[  0  -1  10 -19   4   9  -9  14  -2   9  -5   2   1 -13   9   6   5  -3
  -2   7   4 -12  13   9   2 -10   0  11  -2  12  12  -9  -7  -2   7  -3
  10  -6 -18  23  12  -1  -8  -9   6  -2  -1   2   1   7   8   6   2  12
  20   3 -18  -1   9   4   9  14   4  12  -2   4  -8  -4 -11 -10  -3  -8
  -6   1  16   1   0  -8  11   2   5  13   0  -5   0   3   3  -7  -7  -1
   5  -1   9   0 -11   6  -6 -19  -6  -7]
<101>
[  5   1  -3  -4   0   7  -3   9  -1  -4  -2  -3   1  -1  10  -6   6   4
  -8   2  -1  -6  -3   9   6  -4   2  -8  -1  -9  10   1   3  -7   1   7
   0   2   2   6   1   0   0   1   5   1  -5   1   0  -9  -3   6  -2  -5
   5   5   1  -3   3   2  -1  -4   4   3   7   5  -4  -3  -3   0   6   0
   2   2  -6   7   2   7   7  -2   9  10  -1  -1  -9   0   1   0  -4   0
   1 -10   1  -3  -1  -3   3  -3  -5   0]
<101>
[  6  -6 -15   6  -3  -5   1 -22  -8 -11   4  -5  -2  19 -10  -6 -11  -1
  18  -5   0   3  -3  -9  -7   5  -5  -8   1   2   0   5   1  13  -1  -1
   1  -4  19 -25  -7   1   7   3  -4  -7   2   0  -4 -14  -6  -9  -3  -8
 -18  -2  11   7  -1  -1  -6   1 -14 -16  -6   1   7   3   3   7  -1   1
   4  -1 -16   2  -2   1  -2  -1  -9  -8   5   1   8   0  -3   1   6  -1
  -3  11  -3   9   9   1   3   6   4   8]
<85>
[  9  -6   4  -3   0 -15  -2 -19  -8   2  -2  10  10  -9 -10  15  -2  -4
  46 -15   9   2  13  -2  11  26  -3  21  19  24   7  -4   7  17   8  -9
   2 -12  -8   9  25   5 -14 -15   0   0   8   2   1  -8  -2  -1 -13  15
   3   8 -22   9  18   0   7  23 -43   0   1 -10   5   5 -39 -19   1   3
 -11  -8   0  13  -8  -5  -7  14   7  17  17 -18   2  -4  -7 -12  19  22
   7  -7  -5  15   4   5   3 -10   9  10]
<85>
[ 10  -2  -7  -4  -3  12  -9   5  -3  -7  -2  -7  -3  -3   6  -6   6   3
  -8   2   2  -5  -7   5   1   1  -1  -4  -1  -9   7   2  -2  -3   3   8
   1  -3   6   3  -3   2   7   3   3  -5 -10   6  -1  -7  -3   1   0  -6
  -2   2  -1  -1   2   1   1   3   4  -2   9   3   0   0  -6  -3   7  -2
   1   3  -8   6   3   3   5  -2   7  14   5  -2  -8   2   2   0  -4   3
  -1 -11   2   3   5   0   9  -4  -3   6]
<101>
[  0  -1  -8 -15   6  19  -7  12  -6  -5  -2 -11   6  22  17 -11   3   3
 -16  10  -4 -20   5   7  -5 -20  -3 -17 -26  -8  25  -4  -9  -6  -3   9
  11   0   5   7  -2  -3  11 -11   9  -9   1  -1  -1 -13   2   3   4 -10
  11   2   6  -2   1   5  -1  -3  13   1 -15  19 -12  -6  14  -1   0 -10
   4   1   0   3  -2   9  23  -9   0   0 -12   6  -1   3   8   3 -17 -19
   2   6  11  -7 -11   8  -8  -8  -8 -14]
<101>
[ -3   0  -2   3   1  -7   7 -14  -3  -3   2   1  10  17  -2   2  -7   0
  19 -11  -1   4   7  -4   6   7  -2   0   6   0  11   1   8   5  -5  -5
  -1   2   6   3   8   6  -3  -9   2   2   9  -8   0 -19  -2  -4  -9  -3
   0   6   5   3   5  -1  -6  -2 -21  -8 -11  -2   0   2  -6  -2  -3   8
  -3  -4  -6  11  -3  13  -1   1  -3  -6  -2  -1  -1  -4  -2   1   9   2
   2   1  -3  -1   0   2  -5   3  11  -3]
<85>
[  3  -1  -3  -6   3   6  -8  15   1   0  -1  -3 -10  -5   3  -8   2  -1
 -20  17   0 -11  -5   3 -11 -15   0 -13 -14   4  -7  -3  -7  -6   4   4
   8  -3  -3 -13 -10 -10   1   5   3  -2  -4   8  -6  22   0   7  15   1
   3 -10   1  -4  -8   1   3  -7  28  10   7  10  -8  -5  18   5  -2 -15
   8   5   7 -17   3 -17  12  -6   3  -3  -4   5   8   3   5  -1 -17 -13
   0  18   5  -2  -6  -2   1  -1 -16   1]
<101>
[  0   0  -4  -8  -6  19  -3   1  -2  -4   0 -14  -4   0  11  -2   6   5
 -19   0  -2   3  -3   2   2  -7   5   9   1 -18  10   2 -13  -1  -2   7
  -4   4   9  11  -9   8  18   8  -2 -14 -14  -2   2 -19   8  -6  -9  -9
  -7   5   2  -3   1   0  -1  12  10  -8  -3   4  10   5  -5   7   9   8
  -5   5  -8  16   8  13  -1  -4  -9   8   1   4 -13   7   2   6  -3   2
  -7 -25   3   2   3   4   2 -10   7  -9]
<101>
[-18  11  18  -7   1  10   5  14  11  14  -3  -1  -3 -16   9   7   5   2
 -36   4  -4   8   7   1   8 -14   7  15   0 -10   1  -2  -9 -11  -4  -6
  -5  10 -17  33  -1   3  -4   1   4   3  -3 -10   7   5  14   0  -1   6
  16   8  -2  -7   2   2  -1  -4  25   7   0   1  -2  -3   2   0   0  14
  -7   1  17   7  12  12  -2  -1  -4  -5 -12   7 -12   3   0   4  -3  -2
  -1 -14   2  -9 -11   0  -8  -8   4 -17]
<101>
[ -2   1   4  -5  -2  -3   4 -17  -4   2  -1   2  11   3  -2  12  -5  -2
  28 -16   2   7  14  -1  14  14  -1  17  16   7  18  -3   4  13   0  -9
  -2  -3  -1  21  17  11  -7 -12   1  -3   0  -9   5 -25   4  -5 -14   5
   6  14 -10   6  16   4  -1  17 -34  -6  -9  -7   7   9 -29 -12   0  13
 -11  -8  -2  22  -1  15  -7   9  -2   9   8  -9  -6  -2  -7  -3  17  14
   2 -13  -4   7  -1   6  -4 -11  16  -4]
<85>
[  1  -2  -6   1   0  -4   3 -17  -6  -5   3  -1   5  14  -5   2  -8  -1
  17  -9   0   4   4  -6   2   7  -3   0   6   2   8   2   2  11  -2  -4
   0  -2  11  -4   4   4   1  -6  -1  -3   4  -5   1 -15  -2  -7  -7  -4
  -4   5   7   5   6   0  -6   4 -20 -10  -9  -1   5   2  -8   0  -1   6
  -1  -5  -9  10   0  10  -3   2  -5  -5   2  -3   1  -2  -2   0   8   3
  -1   2  -3   5   3   3  -3  -2   9   2]
<85>
---
[ 1  3  1  3 -6 -1 -4 -4 -1  2  2  1 -3  1 -3 -4  4  4 -1  2 -4  0  2 -5
  2  4 -2 -1 -3 -1 -1 -1 -1  3  1  0 -2 -1  3  1  2  1  1 -7  0 -1 -3 -7
 -5  1  0  0  0  1  1  1  0  5 -3  0  3  0 -3 -4  2  0  0 -4  3 -3 -1  0
  2 -2  1  1  2  1 -2 -2  3 -2  2  1  1  1 -6 -1  0  4  3  0  0  6  1 -2
 -2  2 -2 -4]
<115>
[ -3  -2  -1   7   2  -5  19   6   2  -1   3   0  -2   3   1   6  -6  -5
  -5  -5   0   0   1  -8   3  -1  -3   2  -5   4   5   1  -2   3   1   8
   0   3   0   4  -3   2   5   8  -7   4   0   0  -4   0   4   5  -1   3
 -11   5  -1  -5  -1  -1  -4  -1   1   4   3   0   1   1 -11   9   3   2
   6  -3  -3  -3   3  -3   1   3   1  -1   4   0  -8  -3 -14  -4   1  -1
   1  -2  -5   4  -1  -4  -3  -2   1  -3]
<4>
[ -3  -1  -4   2  -8   3 -15  -8  -2   4   3  -3   2  -2  -2 -13   9   1
   1  10  -1  -2  -6  -1  -4   6   2  -2  -6   0   2  -4  -6   7  -5 -15
   7  -2   9  -2   8   2 -12  -2  10  -6  -1   0  -1  -4   3   3  -3  -2
  21   1  -7   7   0  -7   9  -6  -7  -5  -3   6   5   8   0  -4  -9  -1
   7 -10   7   5   5   8   3 -14   1  -4  -6  -1   5   0   4   1   2   3
  -3   7   4   2  -3  -5   6  -4   6  11]
<115>
[ -3  -2   6   3   1  -4  21   5   3  -1   2   3   2   3  -4   2  -1  -1
  -2  -6  -4   5   4  -4   6   0  -5   4  -3   4   2   2  -3   1   2   9
  -2  -3   0   4  -2  -3   4   5  -7   3  -1  -3  -2   3   2  10  -4   2
 -15   6   0   1   0  -2  -2   0  -1   2   4  -2   0  -1  -8   9   6   3
   7   0  -2  -1   6  -6   0   3   3  -1   3  -1  -2  -1 -20  -3   0   0
   3  -4  -1  -1  -3  -6  -3   0  -2  -3]
<4>
[ -2  -1   1   1   6  -2  14   7   7  -2  -1   2  -2   5   3   8  -4  -2
  -3  -2   0  -3   1  -6   4  -1   9   6  -1  -1   8  -2  -3   1   7   7
   3   2  -3   1  -4  -2  -1  10  -2   3  -2  11  -4  -1   3   5  -7  -2
  -3   3  -3  -3   1  -4  -2  -2   2   3  -3   5   1   3 -12   5   4  -1
   6  -1  -2 -13   4   2   3  -1   2  -3   2   1   0  -1  -7  -4   6  -2
  -1  -4  -4  -5  -4   0   2  -3   2  -1]
<4>
[  0  -9   0  10  18  -4  28  16   3  -5  -4  -2   4  12   3  13 -12 -12
 -17 -17   1  -4   7 -19  19  -3   5  11  -8  -1   2   1  -5  -1   6   6
   7   3  -3   0 -10  -7  -6  28  -9   7  -2  20  -3  -3  11  17 -13  -5
 -15  15  -5  -7   0 -10  -8 -20   2   6  -7   9   6   7 -28  23   7   3
   8  -5  -5 -12   9  -4   9   2   8   5  -9   0   2 -11  -1 -14   5  -8
  -8  -5  -9  -4 -11   0  10 -12   2  -6]
<115>
[-1  1  3  5 -2  1 -1 -5 -6 -2  2  0 -3 -2  1 -1  1 -2  0 -1 -2 -3 -2 -4
  0 -2 -2  0  0  2 -1  0 -2  0 -3  3  1  2  2  3 -1  0  3 -2 -1  3  0 -3
 -2  0  1 -1  1  1 -3 -1  2  2 -3 -1 -2 -1 -2  0 -1 -1 -1 -1  2 -4 -1 -3
 -1  0  1  0  5 -1  1 -2 -1  0  2 -3 -3 -2  1  3  0  1 -2  1 -2  2 -1  1
  2  1  0  1]
<4>
[-2 -1  0  4  4 -3 17  1  2 -5  2  1  0  6  1 -2 -2 -3 -5 -7 -4  2  1 -8
  5  0 -6  3 -5  4 -3  0 -2 -1  2  5  0 -1 -1 -2 -4 -3  0  8 -5  3  1  3
 -2  0  5  8  0 -1 -8  4 -3 -2 -1 -1 -4 -4 -3  4  4  1  0  0 -7  8  2 -3
  3  0 -1 -5  2 -5  0  3  4  2  1 -2 -3 -3 -9 -6  3 -2  0  4 -2 -2 -1 -1
  1 -2 -1 -1]
<4>
[-3 -1  0  2 11 -4  5  8  6  1 -2 -1 -1  2  6 10 -3 -2 -1  0  4 -2  0  5
 -2 -1  3  0 -1  5 13 -2 -4 -1  0  4  0  0 -4  1 -5 -4  0 10 -3  2 -1  8
  0 -1  0  2  3  3 -5 -1  1 -2  2  2 -6  1  3  9  1 -3 -1  3 -7  5  2  2
  4 -1  0 -2 -1 -3  5  2 -3  1  2  4 -6 -2 -5 -1  2 -3  5 -2 -6  1  1 -2
  1  5  3  1]
<4>
[ -3  -2   0   0  -5   4  -7  -9  -5   0   3  -2   2  -1  -5 -11   5  -1
  -1   4  -1   1  -1   0  -3   5  -3  -3  -3   0  -3   2   0   4  -3 -12
   0  -3   9   0   5   3  -7  -3   0  -2   0  -5  -6   0   1   1   1  -5
   9   2  -3   3  -1  -5   7  -4  -6  -5   0   0   2  -4   3  -5  -7  -2
   0  -5   5   6   3   7  -2  -8   2  -1  -1   0   1   4   0   0  -3   4
   1   7   4   4  -2  -3  -2   2   4   3]
<115>
[ -1   2   0   4  -8  -1  -5  -6  -2   2   2   1  -1  -1  -2  -5   2   2
   4   4  -2  -1   1  -3   0   0   1   0  -2   3   0  -2  -6   4  -2  -4
   1   3   4   7   5   4  -1  -4   1  -3  -1 -10  -3  -2   0  -1   0   0
   5   2   0   4   0  -3   3  -3  -2  -2  -1  -2  -3  -1   2  -4  -5  -2
  -2  -1   6   1   2   4   0  -2   5  -4   5  -1   1   0  -1   1  -1   5
   1   1   3   2  -5  -3   2   1   0   9]
<115>
[ -7   0   3   8   9  -5  14   8   8  -6   1   4  -2   4   2   8  -2  -7
  -3  -9   3  -2  -2 -11   0  -3  -7  -1  -9   0   7   0  -3   2   1   5
  -1   0  -7   4  -5  -3   6   8  -2   5  -6  -2  -7  -3   1   0   5   7
 -14   2   5   0  -4   0  -9  -1   2   7   3  -2  -1   1 -12   9   3   2
   6  -8  -1  -3   2   1  -1  10  -1  11   4  -1 -11  -1  -2  -4   0   2
   3  -4  -6   6   3  -5  -5  -3   5  -2]
<4>
[  2   0  -5   2  -8   1  -6  -7  -3   2   3  -1   3   0  -6 -10   9   2
   2   3  -5   0   1   3   1   4  -8  -2  -5  -1  -5  -4  -3   1  -2  -6
  -2  -2   7   0   5   2  -4  -9  -3  -2   0  -8  -1   1   1   4   0   0
   4   8  -4   8  -3  -3  10  -2  -8  -9   3  -1   2  -5   5  -3  -1  -6
   4  -5   5   8   5   5  -5  -8   0  -5   0  -4   3   1 -10  -4  -1   4
   2   3   5   2  -1   2   0   2  -1   1]
<115>
[ 1  0  4  1  0  1  5  3 -1  1  0 -1  2  0 -1 -3  0 -1 -2 -2 -9 -1  2 -1
  1  1  0  0 -1 -1 -3 -1 -2  0  1  0 -1  1 -1 -3 -1  0 -1  0 -1  0 -1  1
  2  5  1  4 -1 -2 -2  1 -3  0 -1 -1 -2  0  1  1 -1  0  0 -1 -3  4  2  1
  2  0  1 -1  2 -1  1  0  2  1  0  0  4  2 -8 -1 -1 -2  1 -1  1 -4 -2  3
  1  1 -3  0]
<115>
[  2  -2   2  -2   4  -4   7   9   2   1  -1  -1   2   0  -4   8   0  -2
  -1  -1   0   5   5   2  -1  -2   0   0   0   3   1   0   6  -2   1  14
  -2  -2  -1   1  -3  -2   5   0  -2   1   0   0   0   5  -2   3   0   2
  -7  -1   2  -2  -1   0   0   4   4   4   5  -3  -1   1  -3   5   6   4
   2   0   0  -2  -2   1   0   5   0  -1   3   0  -3   1 -15  -1  -1  -2
   2  -4  -2   1   0   1  -5   3  -2  -5]
<4>
